Below is a small trained network, with its code and all its weights. Each question gives an input and a class and asks what happens when units are switched off, that is, made to give their printed mean instead of their output.

import numpy as np


def w(rows, s, z=0):
    codes = np.array(rows[::2]) - 128.0
    scale = np.full(codes.shape[1], s)
    scale[-1] = z or s
    return codes * scale


def f(y):
    return y / 2 * (1 + np.tanh(0.7978845608 * (y + 0.044715 * y**3)))


def log_softmax(a):
    a = a - a.max(-1, keepdims=True)
    return a - np.log(np.exp(a).sum(-1, keepdims=True))


def net(x, mask):
    res = np.array(x, float).reshape(1, 4) / 4 @ E
    y = f(res @ A[0][:, :-1].T + A[0][:, -1])
    res = res + np.where(mask, y, B[0][:, -1]) @ B[0][:, :-1]
    return log_softmax(res[-1] @ U[:, :-1].T + U[:, -1])


A, B = {}, {}
E = w([
[129,129,128,128,128,130,126],'x0',
[136,113,164,205,135,102,97],'x1',
[186,139,131,106,244,137,106],'x2',
[136,212,148,134,118,141,157],'x3',
],0.011)
A[0] = w([
[152,198,137,69,120,148,134,104],'N0',
[110,88,99,3,98,132,174,142],'N1',
[133,205,122,87,182,131,146,114],'N2',
[141,109,139,123,210,125,106,146],'N3',
[149,99,143,141,206,119,100,1],'N4',
[107,158,119,118,54,132,160,21],'N5',
[133,248,169,183,104,120,155,107],'N6',
[125,77,132,181,71,128,112,127],'N7',
],0.015,0.0075)
B[0] = w([
[101,68,199,128,145,65,184,198],'N0',
[151,189,41,172,109,194,53,255],'N1',
[121,75,224,113,191,58,195,222],'N2',
[141,209,89,93,132,169,137,241],'N3',
[106,107,41,173,20,170,55,187],'N4',
[180,150,93,100,226,151,92,184],'N5',
[143,150,10,105,116,200,60,246],'N6',
[87,70,186,147,87,84,183,216],'N7',
],0.012,0.0086)
U = w([
[105,129,79,181,21,152,85,188],'0',
[192,184,90,71,198,156,104,103],'1',
[82,47,255,123,141,12,191,1],'2',
],0.0077,0.00038)

Each question gives the input, the list of numbers given to net, and the class t.
The units are the neurons (one row each of A and B). Each row of codes is followed by its name. A weight is (code - 128) times the scale printed after its matrix; where a second scale follows, it is the last column's (A, B and U).
mask holds one flag per neuron, in row order. A switched-off neuron (its flag False) gives its mean, the last column of its row in B, instead of its output. The means were averaged over made-up inputs and are rounded, as every weight is.
A unit's drop is (log p(t) with every unit on - log p(t) with that unit switched off) / (log p(t) with every unit on - log p(t) with every unit switched off).
The circuit of an input: a set's keep is (log p(t) with only the set's units on - log p(t) with every unit switched off) / (log p(t) with every unit on - log p(t) with every unit switched off). Starting from all 8 units, units are removed one at a time, each time the one whose removal leaves the highest keep (on an exact tie, the one counted first), for as long as the keep stays at least 0.8.
units of the circuit, in order: the units of the circuit, biggest drop first
k most important neurons: the k neurons with the biggest drops, biggest first
drop when u is switched off: that unit's drop, to one decimal
input [1,-6,-7,7], class 1: units of the circuit, in order	(N5)
input [-4,7,-8,0], class 2: 2 most important neurons	(N7, N1)
input [7,-1,-6,4], class 1: 2 most important neurons	(N5, N4)
input [-3,0,-2,6], class 1: 2 most important neurons	(N6, N4)
input [-6,1,8,-5], class 0: 2 most important neurons	(N4, N5)
input [-1,-6,-4,1], class 1: 2 most important neurons	(N5, N4)
input [6,6,0,-7], class 2: 3 most important neurons	(N1, N6, N7)
input [5,-3,3,6], class 2: 2 most important neurons	(N2, N0)
input [5,-4,-3,3], class 1: 3 most important neurons	(N5, N4, N7)
input [1,1,0,0], class 2: 3 most important neurons	(N1, N6, N4)
input [-4,-6,4,5], class 2: 2 most important neurons	(N2, N0)
input [-3,0,-4,3], class 1: 3 most important neurons	(N5, N4, N1)
input [7,-5,-3,3], class 1: 3 most important neurons	(N5, N4, N7)
input [-7,7,8,-8], class 0: most important neuron	(N4)
input [-7,4,-7,-5], class 2: drop when N3 is switched off	0.0
input [-5,-1,8,2], class 2: drop when N0 is switched off	0.1
input [4,7,6,-2], class 0: drop when N5 is switched off	0.1
